Here is a tiny trained network, its code and every weight. The questions are about switching its units off for an input and a class, where a switched-off unit gives its printed mean instead of its output.

import numpy as np


def w(rows, s, z=0):
    codes = np.array(rows[::2]) - 128.0
    scale = np.full(codes.shape[1], s)
    scale[-1] = z or s
    return codes * scale


def f(y):
    return np.maximum(y, 0)


def log_softmax(a):
    a = a - a.max(-1, keepdims=True)
    return a - np.log(np.exp(a).sum(-1, keepdims=True))


def net(x, mask):
    res = np.array(x, float).reshape(1, 3) / 4 @ E
    y = f(res @ A[0][:, :-1].T + A[0][:, -1])
    res = res + np.where(mask, y, B[0][:, -1]) @ B[0][:, :-1]
    return log_softmax(res[-1] @ U[:, :-1].T + U[:, -1])


A, B = {}, {}
E = w([
[110,137,124,10,122],'x0',
[71,178,203,138,84],'x1',
[74,32,144,124,109],'x2',
],0.011)
A[0] = w([
[162,149,95,85,133,157],'neuron 0',
[91,62,129,210,120,134],'neuron 1',
[219,150,45,118,162,228],'neuron 2',
[68,104,169,140,107,69],'neuron 3',
[130,3,85,118,137,128],'neuron 4',
[10,130,232,151,81,28],'neuron 5',
[113,76,151,174,124,106],'neuron 6',
[135,67,114,123,122,129],'neuron 7',
[92,237,162,143,97,126],'neuron 8',
[142,105,111,153,131,88],'neuron 9',
[198,147,88,137,153,169],'neuron 10',
[142,162,122,63,129,140],'neuron 11',
[173,188,109,243,136,227],'neuron 12',
[138,118,129,237,130,255],'neuron 13',
[95,85,136,62,118,65],'neuron 14',
[151,164,125,84,126,123],'neuron 15',
[58,108,166,65,114,31],'neuron 16',
[105,102,117,171,119,125],'neuron 17',
[125,152,127,101,137,83],'neuron 18',
[153,201,114,25,136,145],'neuron 19',
[93,202,169,138,151,117],'neuron 20',
[136,212,173,134,93,115],'neuron 21',
[83,95,126,20,119,72],'neuron 22',
[121,187,169,134,117,122],'neuron 23',
[131,71,106,123,132,134],'neuron 24',
],0.016,0.0046)
B[0] = w([
[150,157,103,72,149,175],'neuron 0',
[146,137,24,152,164,213],'neuron 1',
[194,170,102,62,17,227],'neuron 2',
[171,156,69,117,86,179],'neuron 3',
[52,10,127,139,185,222],'neuron 4',
[194,241,67,139,21,242],'neuron 5',
[163,139,63,132,157,180],'neuron 6',
[92,76,124,139,153,172],'neuron 7',
[110,114,194,180,229,219],'neuron 8',
[138,97,128,137,99,151],'neuron 9',
[170,151,141,116,58,191],'neuron 10',
[116,176,88,106,158,182],'neuron 11',
[180,90,254,92,45,247],'neuron 12',
[179,66,126,251,89,238],'neuron 13',
[98,101,193,98,84,184],'neuron 14',
[131,165,90,130,152,168],'neuron 15',
[73,170,176,168,38,191],'neuron 16',
[130,124,82,145,136,167],'neuron 17',
[125,158,115,139,132,147],'neuron 18',
[122,214,54,103,176,219],'neuron 19',
[117,111,169,155,195,188],'neuron 20',
[111,101,180,154,208,199],'neuron 21',
[81,122,235,69,82,213],'neuron 22',
[121,125,166,153,187,182],'neuron 23',
[103,73,129,127,157,172],'neuron 24',
],0.042,0.014)
U = w([
[138,143,166,119,6,232],'0',
[147,75,195,183,171,3],'1',
[122,1,67,169,171,38],'2',
[163,157,21,173,87,211],'3',
[136,182,21,51,119,194],'4',
[50,175,125,126,223,31],'5',
[13,51,154,60,152,126],'6',
],0.007,0.0017)

Each question gives the input, the list of numbers given to net, and the class t.
The units are the neurons (one row each of A and B). Each row of codes is followed by its name. A weight is (code - 128) times the scale printed after its matrix; where a second scale follows, it is the last column's (A, B and U).
mask holds one flag per neuron, in row order. A switched-off neuron (its flag False) gives its mean, the last column of its row in B, instead of its output. The means were averaged over made-up inputs and are rounded, as every weight is.
A unit's drop is (log p(t) with every unit on - log p(t) with that unit switched off) / (log p(t) with every unit on - log p(t) with every unit switched off).
The circuit of an input: a set's keep is (log p(t) with only the set's units on - log p(t) with every unit switched off) / (log p(t) with every unit on - log p(t) with every unit switched off). Starting from the 12 units with the biggest drops (on a tie, the unit counted first), units are removed one at a time, each time the one whose removal leaves the highest keep (on an exact tie, the one counted first), for as long as the keep stays at least 0.8.
circuit, biggest first: the units of the circuit, biggest drop first
top k neurons: the k neurons with the biggest drops, biggest first
drop when u is switched off: that unit's drop, to one decimal
input [-2,-6,1], class 2: circuit, biggest first => [neuron 4]
input [2,-1,0], class 4: circuit, biggest first => [neuron 12; neuron 13]
input [-6,-2,1], class 2: circuit, biggest first => [neuron 5; neuron 1]
input [-1,1,-1], class 1: top 2 neurons => [neuron 5; neuron 2]
input [-6,1,-1], class 1: top 3 neurons => [neuron 5; neuron 12; neuron 2]
input [-8,8,0], class 1: top 4 neurons => [neuron 8; neuron 12; neuron 21; neuron 20]
input [-8,3,0], class 1: top 2 neurons => [neuron 12; neuron 2]
input [-5,0,5], class 2: top 2 neurons => [neuron 4; neuron 2]
input [1,2,-2], class 5: drop when neuron 13 is switched off => 0.2
input [-1,6,1], class 3: drop when neuron 5 is switched off => 2.2
input [5,1,-5], class 5: drop when neuron 5 is switched off => 0.3
